Rows lie near named flat spaces through zero. A row that begins with a name and a colon came from that space; any other row is followed by the name of its block's space that it lies nearest.
dhsq: [ -1   1  16  22  14  14  -3  34 -22   1   4  20  12  10   5 -14  10  -3
  -9  -8   6   6  16  -2 -14 -28   5   4  -5 -14   2 -17  21  -3 -17  -5
 -13  13   3 -10 -10  -9  15]
pqbc: [-12  -7  -4 -37  -6  31 -29 -33  30   0 -10 -30 -24 -11  31  17  20  -3
  38 -22  21  56   7  40 -35  17  -1  34 -28 -43  20   2  -4   9  11 -22
  -9  13 -19  60 -28   3  -3]
bphc: [  5  -5  13   0 -12  -2   4  16   1  -9  -2 -10 -10 -12   2  -9  -9  14
  19   1   9 -17   8  -3  -9   0  -1   1  22 -17  14 -20  25  -7 -17   6
  -9   2  -6 -13  24 -15 -19]
zfjj: [ -4 -22  25 -12  10   8  16  17  -5 -21   1  -3  -2 -46 -10  -9   9  -6
  -8   4  10  22   5   5 -11  20 -22  -9  -7   9  45 -16  -5 -31 -13  -5
  -7  -9   3  11  21  -4  -7]
zjhh: [-15  -4   7  15  -2  -7  -4 -10   0  17   8  17  19  -8 -12  18   8  -6
  17  23  -7 -10   8   2  12  11 -12  -8  -1  -4  -5  -8   6  -4 -16   8
  -4  10 -36   9 -14 -20  17]
dhsq: [  5  -1 -14  10   6   0   2  28 -14 -20   9  -7  22  -6 -17  12  -9   8
 -36  -5 -15   8 -36  -9 -57  -6  -3 -28  24 -25  -3  28  32   7  22  -5
  -7  27 -10 -11  29 -23 -11]
[  6 -41  34 -11  14 -15   6  11   7 -26  18  -6   2 -60  -1 -47  -3 -18
 -33   0  15  20  27  18  -7  48 -48 -20   8  12  51  -5   2 -32 -18   9
  -7  -4  -2  12  20   6 -30]
zfjj
dcmz: [  6  -3  20   8  -2  14   0   1  -5  -2  11  -4  -3  21  10  15 -14 -27
   5  -4  -2 -14 -11  -8  35 -14   0  -8  -3   1 -12   3 -18   3  -4  -7
   9  13  18   6  -9  -2 -23]
[  6   9   6  -1 -25 -26 -26  -6  30  24  20 -25 -10  -7  -8   2  -7   5
   2 -11  24   7 -10  -2  20   5  -6 -12   5  -2 -17 -41   1  20  -1 -34
  12   6  12  -5  13 -32   3]
bphc
[ -5  -5  -5   1   0   8  -9 -29  -1   1  -2 -12   1  -7  18 -11 -20 -26
  12  34  10 -35  27  22  35  -2  16  11 -21   6  -7   6  32   0 -22   3
  -5   4   8  11 -14  28   2]
dhsq
pqbc: [ 16  16  25  -8  67   5 -27  21   6  14  -7   0  22 -12   8   7  10  51
   2  -3 -18  46 -29  16 -47  -5 -29  22 -38  14 -47   7   6 -22 -31  -2
 -25  -9  43  29 -11  -7 -13]
[ 15   3  11  11   2   0  16  10   5  10 -23   7  14   7  -2  -5 -25   4
  -7   8   3 -15   4 -23  19  -9   6 -25  10  40   0   5   4 -37  -3  -1
 -11 -11  -1 -20   0  12   5]
pqbc
[-12  14   4 -23  -1  27   8  -7 -13  15 -20 -14  15  10   1  11   1  -2
   6  14  16 -11 -33  14 -14 -21 -20 -10  -1  -6  -9  -7  -4  22 -35   3
 -17   3 -38 -19  27  30 -17]
dcmz
bphc: [ 28  -3   8  15 -10   1 -33 -11  21   7  -9 -24   1  24  12   7  13  -5
   0   8  -7  11 -11  -6  25  -1 -27 -17 -13  -2 -15  46 -18  -6  -4   3
   5   3 -11  14   7  19  -4]
zjhh: [  3   8  10   0  -3   6  -2  -9  -4 -30  -7  -8  10  15  25 -24 -19  -5
  -2 -16   0 -20 -12   0 -13  -3  14  13   8  12   2 -14   5  19   8  17
   0   4 -14  28   5  12   4]
chmc: [ -2   1 -14  -1  16   3  12 -41 -27  13  38 -57  15   7  27 -37 -17  13
 -38  10   8  -5   6 -47 -28 -32  21 -21 -55   1   5  19 -10   8  30  23
 -21  11 -23   8  12  25 -45]
[-10   6 -32 -12 -17 -13 -15  15   5  22 -19   2   5  23  -3  14  -4  13
  12  14 -10   9 -13   8  17  -2   3   9  -8   1 -31 -12  -5  -6   7  11
   2   1  -1 -22   7   1  23]
zfjj
[ 11   5  17  -7  11  -2  -2  25 -23  16   9   1   8 -10   8  10  -9   6
  -7   1   4 -27 -19  -7  -9  -4 -24 -13  -9   8 -16  -4  -3   0 -11  13
  26   7   7 -18  22   1  -6]
pqbc
chmc: [-20 -13  13  14  48  25  27 -45   4  43 -12  49 -26   7   2 -36  11 -10
  27 -20   3  15   1  42 -24   1 -11  19  -2  30 -20 -27 -16  -1 -19  28
 -17 -30  38   1  20   0 -11]
[  6  19 -12   6  28  -7  17  -8 -13   1  30  19   2  -4 -37   7 -23  16
   7  14 -18  44  23  14  28   6  16  -8  -8   6   7  -5 -22  13  17  -7
   6 -14  13 -21   6  30 -10]
zjhh
[ -3  20   1   5  17   0  10  13   0  -6  -1  -3  18   5 -21   9   0   8
  -6  13  -6  12   1 -22  16 -21   7  -8  -9   2  -6   0  17 -18  -5  18
 -22 -12  13   6  14  -5 -10]
pqbc
[ -7  12  -1 -16  -5   5   7  -7  23  29   3 -21  43  -5   0  10 -10  14
   5   9  -1  -7   4   2  14 -14 -19  -3  15 -21 -23  -1 -14  22 -29  18
  12 -12 -20 -20  11   6 -25]
dcmz
[ -3  -1   3  -4   4  -3 -22  -4   4 -36  25   6   5   3  -1  21  19  23
 -17   8 -26  -5 -28 -11 -22  16 -10 -24  -5  19  17  27   4  -4 -17 -20
   2 -41 -13 -25  20 -20  -1]
dhsq
[ 15 -18 -14 -19  26   3  -2   9  -3 -18 -29  17   5   4  -3 -19   6   8
  18   9  -1  -7   8   0 -18 -30   4 -37   6  13 -12  17  -8  13  28  14
 -23  19 -14  -3  11 -18   6]
bphc
[-18 -11  29  -2  23  -8   8 -10  -3   1 -36 -25  12  28  20  -8   3 -11
   2 -11  12  29  16   5  15 -44  14  -1  -5  16  16  50 -17 -17 -10  21
  14 -36 -38  25  25  12   0]
bphc
[  0  -8 -21  13 -17   9  -6 -17  -5 -22 -11  15   8  -5   7  -3 -13 -12
 -17  37  22   2 -21 -20  26  -5 -17  -9  -6  -5 -24   7  23   0   4 -11
  -4   7 -26  -2 -10  13  30]
dcmz
[  1   3 -17  -7 -21 -23   9  -4 -15 -16   3   8   7 -12  -5   3   1 -30
   8  10  -7  -1 -10 -26  29  11  -2  -8  -4 -14  10 -17 -23  -2 -16  12
  15  24  17  -8  -7  -5   1]
zjhh
[  5  15  -8   4   4   7  13  29   4 -46  -3   4  26 -26 -20 -10  -2 -14
  17  42 -33 -12  25 -10 -19  18   7  -3  21   2   5   3  13  -1   5  15
  -7   5   4   3 -12 -20   3]
bphc
[ 11  11  -2  -3   5   7  12   1   0  12  -6  -3   6  -8  -6  -2  -7 -14
   6  -4   6   2 -18   5  -4  21  -4  19 -19   2   4  -1 -13 -10  13  -9
  10 -13  -8  12 -16 -10 -24]
pqbc
zfjj: [  4  19  -6 -17  -4  -1   3  -2 -17  17  -7  21   1  35   4  -6   0  16
   0  20 -12 -13  -7 -11   7 -12  18   3 -14 -14   6   4  -4   6  -4 -11
  16  11  -3  -4  -4   0  18]
[  5  -9  -8   5   3  -6 -29 -21  23  23  -9 -25 -10  26  -8  38  28  -9
 -15  -4  33  24  -1  10  12 -23 -13 -23 -30  -2 -28  36 -39   0  14  24
  16  -6 -27   4  14  24 -29]
bphc
[ 11 -11  10  -6  -4   2  -8  -3  -2   2   1  -1   2 -17 -26  -5   6  -2
  25   1  18  -9 -25  13  -3   5  -3  -1   1 -18  16  12  10   8  18 -26
 -10  18  -1   5  -3 -29   2]
bphc
[ -2 -11  12 -13 -21   9  15 -22 -10 -10  16 -12  -1  37  10 -53  12  -9
  -3   6  14   6  10  36  -5 -22   1   6   6   1   8 -18  15 -36 -21 -11
 -32 -14 -42   6  -2  -5  -7]
zjhh
[  3 -25  28   7 -12   2   3   8  -7   8   0  36  -5 -28   9  -3  -1 -13
  11 -14   7   8  21   3  12 -19  21  -9  -5 -22  -3   1  12  -3   8  18
  -8   9  -2  10 -24 -16   5]
dhsq
[  0  19 -23   2   0   5   1  -3  -2  15  -9   6   7  14   1   7  -4  12
   2  -3 -16   3   0 -11 -10 -11  -1  -2 -16  -4 -26  26  -4  12   7  -1
  -2  10  -6  -3   8  10  18]
zfjj
[-16 -17  59 -11  12   0 -36   3 -24  45  49   9   4   5  20  33  43  -4
 -22 -10 -10 -54 -13 -10 -85   3 -30  13 -12 -22  -7 -32 -42  44  -9  29
  89  42   4   9  33 -27  10]
pqbc
[ 20   9 -30 -15 -15  15  24   0  20  -3  16   5 -26 -21 -25   1  26  14
  15  -4  -5  -3   3 -36  13  47 -26  10  33 -18   8  -8  16  24 -19 -18
 -14  25  -5  -6 -22  31  10]
chmc
[  3  12  -8  11  -1  -3 -16   4   0  -1  14   5  14 -16  -9  10  15  10
 -10  19   4   7 -24   4 -17  16  -2 -10 -10  -5  -8  18   1  -8   4   1
 -18  -4  14 -17  11 -12  -2]
dhsq
[ 25  26  61  -5  23  13  -5  31 -47  47  -4  24  29  10   6  13 -26   8
 -10 -24  19 -11 -21  -9  -5 -21 -31  18 -27  31   4 -14  -4 -22 -23  23
  13 -16  -6  13  -1 -15 -18]
pqbc
[  0  11  -8 -13   8   8 -19   8   5  -1  11   4  16   1 -13  14  12   3
 -18   3  14 -12  -7 -20  15   4 -29  -4  13   1  12  -6   2   0 -11 -17
   3  11  -3   0 -20 -16  13]
chmc
[-17  26 -37  -2 -13 -13  -8 -26  -6 -28  16 -25   0  51  24  14 -17   8
  -2  -3  47 -15   1   6 -11 -24 -20  35  10   3   5  40   9 -25 -16 -25
 -20 -16  44 -26 -20  -1 -22]
dhsq
[ 12  -8  10  -3 -14 -10  -2  33 -22   8  15 -12 -10 -17  19   4  -2   3
   1  14   0 -20   3   2 -17 -13  13  12 -20 -20   4  -9   2 -12  21   0
   5  -1 -41  -3  19  -6   5]
chmc
[-32  34  11 -11  12  20  19  11 -38  -6  12  23  11  37   2 -23 -20   5
  -5  -2  21 -12  -2 -16  -4  -6   3  42  27 -11  12   1   4   7  -1 -30
 -24 -19 -39   0  -6  13  34]
bphc
